Here is a tiny trained network, its code and every weight. The questions are about switching its units off for an input and a class, where a switched-off unit gives its printed mean instead of its output.

import numpy as np


def w(rows, s, z=0):
    codes = np.array(rows[::2]) - 128.0
    scale = np.full(codes.shape[1], s)
    scale[-1] = z or s
    return codes * scale


def norm(h):
    return h / np.sqrt((h * h).mean(-1, keepdims=True) + 1e-5)


def f(y):
    return np.maximum(y, 0)


def log_softmax(a):
    a = a - a.max(-1, keepdims=True)
    return a - np.log(np.exp(a).sum(-1, keepdims=True))


def net(x, mask):
    res = np.array(x, float).reshape(1, 7) / 4 @ E
    u = 0
    for l in range(2):
        y = f(norm(res) @ A[l][:, :-1].T + A[l][:, -1])
        res = res + np.where(mask[u : u + 8], y, B[l][:, -1]) @ B[l][:, :-1]
        u += 8
    return log_softmax(norm(res)[-1] @ U[:, :-1].T + U[:, -1])


A, B = {}, {}
E = w([
[131,128,128,130,129,130],'x0',
[100,107,107,145,130,139],'x1',
[229,96,115,206,102,211],'x2',
[163,3,123,42,204,147],'x3',
[114,84,146,113,37,138],'x4',
[86,134,162,125,133,214],'x5',
[118,76,202,192,153,104],'x6',
],0.0043)
A[0] = w([
[225,121,109,130,108,1,4],'0.n1',
[162,165,83,136,190,87,116],'0.n2',
[121,32,84,100,144,126,242],'0.n3',
[169,179,243,63,122,176,111],'0.n4',
[118,117,240,214,141,101,154],'0.n5',
[139,87,157,129,25,142,81],'0.n6',
[142,74,109,94,20,68,89],'0.n7',
[149,165,74,188,228,117,41],'0.n8',
],0.0075,0.0031)
B[0] = w([
[37,98,63,175,156,218,196],'0.n1',
[92,146,178,100,87,192,194],'0.n2',
[121,182,116,140,128,94,254],'0.n3',
[84,141,57,186,201,137,168],'0.n4',
[123,63,95,130,132,54,234],'0.n5',
[123,160,202,133,226,152,191],'0.n6',
[111,176,194,124,200,216,204],'0.n7',
[108,128,253,125,137,188,184],'0.n8',
],0.0076,0.0046)
A[1] = w([
[140,212,181,155,152,171,36],'1.n1',
[137,169,107,218,78,140,85],'1.n2',
[67,79,157,182,155,118,251],'1.n3',
[132,71,103,50,197,177,132],'1.n4',
[255,103,132,199,105,198,144],'1.n5',
[186,53,120,66,160,138,67],'1.n6',
[77,149,77,156,143,192,77],'1.n7',
[160,197,100,37,78,187,167],'1.n8',
],0.0082,0.0022)
B[1] = w([
[152,117,152,197,140,99,217],'1.n1',
[147,155,132,95,43,103,170],'1.n2',
[211,133,76,94,123,191,255],'1.n3',
[139,177,136,219,27,126,213],'1.n4',
[2,144,114,17,186,60,202],'1.n5',
[129,236,142,159,26,71,152],'1.n6',
[151,63,39,139,109,150,211],'1.n7',
[193,28,159,132,192,83,204],'1.n8',
],0.0077,0.0066)
U = w([
[143,196,136,153,12,85,116],'0',
[67,90,29,138,117,207,101],'1',
[11,131,123,19,175,92,80],'2',
[129,118,251,121,156,206,99],'3',
[128,102,94,136,143,131,252],'4',
[140,96,102,125,145,124,204],'5',
[191,15,126,106,142,86,36],'6',
],0.012,0.0045)

Each question gives the input, the list of numbers given to net, and the class t.
The units are the neurons (one row each of A and B). Each row of codes is followed by its name. A weight is (code - 128) times the scale printed after its matrix; where a second scale follows, it is the last column's (A, B and U).
mask holds one flag per neuron, layer by layer. A switched-off neuron (its flag False) gives its mean, the last column of its row in B, instead of its output. The means were averaged over made-up inputs and are rounded, as every weight is.
A unit's drop is (log p(t) with every unit on - log p(t) with that unit switched off) / (log p(t) with every unit on - log p(t) with every unit switched off).
The circuit of an input: a set's keep is (log p(t) with only the set's units on - log p(t) with every unit switched off) / (log p(t) with every unit on - log p(t) with every unit switched off). Starting from the 12 units with the biggest drops (on a tie, the unit counted first), units are removed one at a time, each time the one whose removal leaves the highest keep (on an exact tie, the one counted first), for as long as the keep stays at least 0.8.
units of the circuit, in order: the units of the circuit, biggest drop first
most important unit: the unit with the biggest drop
k most important neurons: the k neurons with the biggest drops, biggest first
top k neurons in layer l: the k neurons of layer l with the biggest drops, biggest first
input [-1,-7,-1,-5,0,2,2], class 4: top 3 neurons in layer 1 => 1.n4, 1.n6, 1.n3
input [3,-4,-2,-4,6,8,6], class 1: top 4 neurons in layer 0 => 0.n4, 0.n5, 0.n8, 0.n7
input [-3,6,-4,-1,-8,-7,6], class 3: top 3 neurons in layer 0 => 0.n8, 0.n2, 0.n4
input [-4,-8,-7,8,7,1,0], class 0: most important unit => 1.n4
input [-3,-5,6,8,-8,4,4], class 0: 3 most important neurons => 1.n6, 1.n4, 0.n7
input [3,4,-2,2,-3,2,8], class 6: units of the circuit, in order => 0.n5, 1.n3
input [-8,-6,-7,-1,1,2,-8], class 5: units of the circuit, in order => 1.n8, 1.n5
input [3,-1,8,0,-6,-7,0], class 2: top 3 neurons in layer 0 => 0.n7, 0.n4, 0.n6
input [3,6,0,-2,8,2,-8], class 3: units of the circuit, in order => 0.n7, 0.n6
input [5,4,5,3,7,-3,7], class 3: 3 most important neurons => 0.n6, 0.n7, 1.n7
input [-3,0,-6,-5,-4,-1,8], class 6: top 4 neurons in layer 1 => 1.n5, 1.n4, 1.n3, 1.n6
input [-5,4,4,1,-6,5,1], class 3: 3 most important neurons => 0.n8, 0.n1, 0.n4
input [1,-2,-1,-5,7,8,2], class 1: top 3 neurons in layer 1 => 1.n8, 1.n4, 1.n7
input [-4,0,-4,0,-1,-5,-6], class 6: most important unit => 1.n8
input [-3,-6,4,-4,6,1,-6], class 3: 3 most important neurons => 0.n6, 0.n7, 0.n5
input [5,8,-5,8,8,-5,7], class 0: units of the circuit, in order => 1.n6, 1.n4, 1.n8
input [-7,-1,4,8,-7,7,7], class 0: top 2 neurons in layer 1 => 1.n6, 1.n4
input [5,1,8,-6,-4,7,2], class 2: units of the circuit, in order => 1.n5, 0.n1, 1.n4
input [7,6,-3,8,-8,8,-4], class 0: units of the circuit, in order => 1.n4, 0.n1, 1.n6
input [-6,7,5,8,1,-1,2], class 0: most important unit => 1.n6
input [5,6,-6,0,-5,0,7], class 6: 4 most important neurons => 1.n5, 0.n5, 1.n3, 0.n7
input [-4,-7,3,-1,8,-2,7], class 3: 4 most important neurons => 0.n6, 0.n7, 1.n7, 1.n8
input [7,-8,-6,-3,-6,-8,-4], class 1: 4 most important neurons => 0.n1, 1.n5, 1.n7, 0.n3
input [-2,3,-5,5,4,2,8], class 6: 2 most important neurons => 1.n5, 1.n3
input [0,-5,6,4,-5,0,-3], class 2: 2 most important neurons => 1.n5, 0.n7
